Here is a tiny trained network, its code and every weight. The questions are about switching its units off for an input and a target symbol, where a switched-off unit gives its printed mean instead of its output.

import numpy as np


def w(rows, s, z=0):
    codes = np.array(rows[::2]) - 128.0
    scale = np.full(codes.shape[1], s)
    scale[-1] = z or s
    return codes * scale


def norm(h):
    return h / np.sqrt((h * h).mean(-1, keepdims=True) + 1e-5)


def f(y):
    return y / 2 * (1 + np.tanh(0.7978845608 * (y + 0.044715 * y**3)))


def softmax(a):
    e = np.exp(a - a.max(-1, keepdims=True))
    return e / e.sum(-1, keepdims=True)


def log_softmax(a):
    a = a - a.max(-1, keepdims=True)
    return a - np.log(np.exp(a).sum(-1, keepdims=True))


def net(x, mask):
    ids = ['ΓΘΛΦΩαδεζημξπστ'.index(c) for c in x.split()]
    T = len(ids)
    res = E[ids] + P[:T]
    r = norm(res)
    for j in range(3):
        rows = slice(4 * j, 4 * j + 4)
        q, k, v = (r @ M[0][rows].T for M in (Q, K, V))
        z = softmax(np.where(np.tri(T) > 0, q @ k.T / 4**0.5, -1e9)) @ v
        o = O[0][rows]
        res = res + np.where(mask[j], z, o[:, -1]) @ o[:, :-1]
    y = f(norm(res) @ A[0][:, :-1].T + A[0][:, -1])
    res = res + np.where(mask[3:15], y, B[0][:, -1]) @ B[0][:, :-1]
    return log_softmax(norm(res)[-1] @ U[:, :-1].T + U[:, -1])


Q, K, V, O, A, B = {}, {}, {}, {}, {}, {}
E = w([
[20,87,54],'Γ',
[29,58,20],'Θ',
[254,60,45],'Λ',
[29,121,74],'Φ',
[12,101,73],'Ω',
[46,127,51],'α',
[26,65,31],'δ',
[6,90,57],'ε',
[12,94,74],'ζ',
[63,154,71],'η',
[234,86,85],'μ',
[13,56,6],'ξ',
[51,122,76],'π',
[19,87,87],'σ',
[60,46,142],'τ',
],0.0043)
P = w([
[117,144,133],'0',
[132,113,140],'1',
[170,82,30],'2',
[125,145,156],'3',
[3,97,108],'4',
[141,138,129],'5',
[166,18,138],'6',
[126,144,158],'7',
[68,104,51],'8',
],0.023)
Q[0] = w([
[53,77,154],'H0',
[213,178,88],'H0',
[115,158,169],'H0',
[59,143,142],'H0',
[168,98,184],'H1',
[91,74,99],'H1',
[96,189,106],'H1',
[116,229,68],'H1',
[181,139,72],'H2',
[180,69,183],'H2',
[75,152,6],'H2',
[115,66,6],'H2',
],0.013)
K[0] = w([
[155,36,195],'H0',
[116,228,73],'H0',
[124,95,100],'H0',
[151,35,131],'H0',
[147,100,197],'H1',
[124,209,124],'H1',
[104,115,56],'H1',
[121,109,24],'H1',
[43,125,61],'H2',
[76,118,239],'H2',
[145,165,11],'H2',
[89,206,74],'H2',
],0.012)
V[0] = w([
[111,121,184],'H0',
[136,96,8],'H0',
[88,117,131],'H0',
[168,126,105],'H0',
[89,174,211],'H1',
[69,155,120],'H1',
[92,64,88],'H1',
[117,226,78],'H1',
[141,199,110],'H2',
[136,134,143],'H2',
[117,108,205],'H2',
[70,81,159],'H2',
],0.014)
O[0] = w([
[180,85,56,153],'H0',
[113,137,253,229],'H0',
[121,66,124,227],'H0',
[126,183,152,65],'H0',
[180,130,1,112],'H1',
[152,39,70,250],'H1',
[47,64,151,253],'H1',
[200,69,140,185],'H1',
[225,28,104,99],'H2',
[114,115,116,86],'H2',
[26,118,124,27],'H2',
[42,164,219,197],'H2',
],0.0089,0.0029)
A[0] = w([
[211,115,209,137],'N0',
[166,248,68,165],'N1',
[59,134,96,142],'N2',
[206,78,129,245],'N3',
[79,126,128,247],'N4',
[240,228,76,1],'N5',
[124,156,61,195],'N6',
[152,238,234,29],'N7',
[150,62,173,41],'N8',
[118,139,141,50],'N9',
[132,151,142,65],'N10',
[146,125,170,149],'N11',
],0.014,0.0074)
B[0] = w([
[135,175,151,159],'N0',
[64,128,177,132],'N1',
[161,156,134,175],'N2',
[92,166,155,254],'N3',
[166,159,157,231],'N4',
[6,160,123,135],'N5',
[97,175,142,161],'N6',
[220,126,173,156],'N7',
[96,132,162,141],'N8',
[140,59,75,114],'N9',
[127,97,105,114],'N10',
[126,121,160,141],'N11',
],0.016,0.0096)
U = w([
[82,89,166,74],'Γ',
[121,129,181,87],'Θ',
[209,173,176,160],'Λ',
[142,96,96,169],'Φ',
[107,111,119,114],'Ω',
[169,94,154,160],'α',
[126,116,172,112],'δ',
[107,118,143,79],'ε',
[92,100,124,122],'ζ',
[183,112,87,255],'η',
[80,254,137,128],'μ',
[127,123,171,64],'ξ',
[162,112,97,178],'π',
[91,115,107,96],'σ',
[117,180,30,208],'τ',
],0.016,0.006)

Each question gives the input, a string of symbols that net reads in full, and the target symbol t.
The units are the heads (4 rows each of Q, K, V and O) and the neurons (one row each of A and B). Each row of codes is followed by its name. A weight is (code - 128) times the scale printed after its matrix; where a second scale follows, it is the last column's (O, A, B and U).
mask holds one flag per unit, heads first, then neurons. A switched-off unit (its flag False) gives its mean, the last column of its rows in O or B, instead of its output. The means were averaged over made-up inputs and are rounded, as every weight is.
A unit's drop is (log p(t) with every unit on - log p(t) with that unit switched off) / (log p(t) with every unit on - log p(t) with every unit switched off).
The circuit of an input: a set's keep is (log p(t) with only the set's units on - log p(t) with every unit switched off) / (log p(t) with every unit on - log p(t) with every unit switched off). Starting from the 12 units with the biggest drops (on a tie, the unit counted first), units are removed one at a time, each time the one whose removal leaves the highest keep (on an exact tie, the one counted first), for as long as the keep stays at least 0.8.
units of the circuit, in order: the units of the circuit, biggest drop first
top k neurons: the k neurons with the biggest drops, biggest first
heads that matter: for each layer, one digit per head in row order, 1 if its drop is at least 0.15 and else 0, layers parted by /
drop of u: that unit's drop, to one decimal
input η μ Γ τ σ τ μ, target τ: units of the circuit, in order => H1, H0, H2
input Λ τ η η Θ μ Ω, target η: units of the circuit, in order => H1
input τ σ π τ μ μ ξ, target τ: units of the circuit, in order => H1, H2, H0
input μ δ Θ, target μ: heads that matter => 001
input τ δ μ ε α η ε μ δ, target η: heads that matter => 001
input τ π τ, target τ: heads that matter => 000
input τ τ Γ μ μ, target τ: heads that matter => 100
input μ τ Φ, target μ: heads that matter => 001
input η τ μ τ τ δ Φ, target τ: heads that matter => 010
input δ τ τ ζ ξ, target τ: units of the circuit, in order => H0, H2, N2, N3
input μ δ η, target μ: heads that matter => 001
input μ τ τ μ Ω, target τ: units of the circuit, in order => H0, H2, N6
input τ ξ Γ ε Γ τ Γ τ α, target τ: heads that matter => 101
input η η μ σ τ τ Ω τ, target μ: units of the circuit, in order => H1
input Φ Λ ε μ Γ η Γ μ Γ, target η: heads that matter => 011
input Φ Γ Θ η τ μ Φ, target η: heads that matter => 010
input η τ δ ζ Γ, target τ: heads that matter => 100
input μ σ Θ η π η Ω τ σ, target η: heads that matter => 001
input μ δ μ, target μ: heads that matter => 000
input Φ η δ Λ Λ τ Φ, target Λ: heads that matter => 111
input η π τ ξ μ η Ω τ μ, target η: units of the circuit, in order => H2
input μ τ τ τ σ μ π, target τ: heads that matter => 110
input π η τ τ τ Θ τ, target τ: units of the circuit, in order => H1, H0, H2
input μ Γ μ σ μ μ μ δ, target Λ: top 2 neurons => N7, N3
input μ μ ζ μ μ Γ δ, target μ: drop of H1 => 0.6
input Γ μ π μ Φ μ μ, target μ: drop of N6 => 0.0
input μ τ π Θ π τ δ μ η, target τ: drop of N8 => 0.1
input ζ τ Θ ζ π, target τ: drop of H2 => 0.2
input η Λ μ ζ μ τ π Γ δ, target τ: top neuron => N6
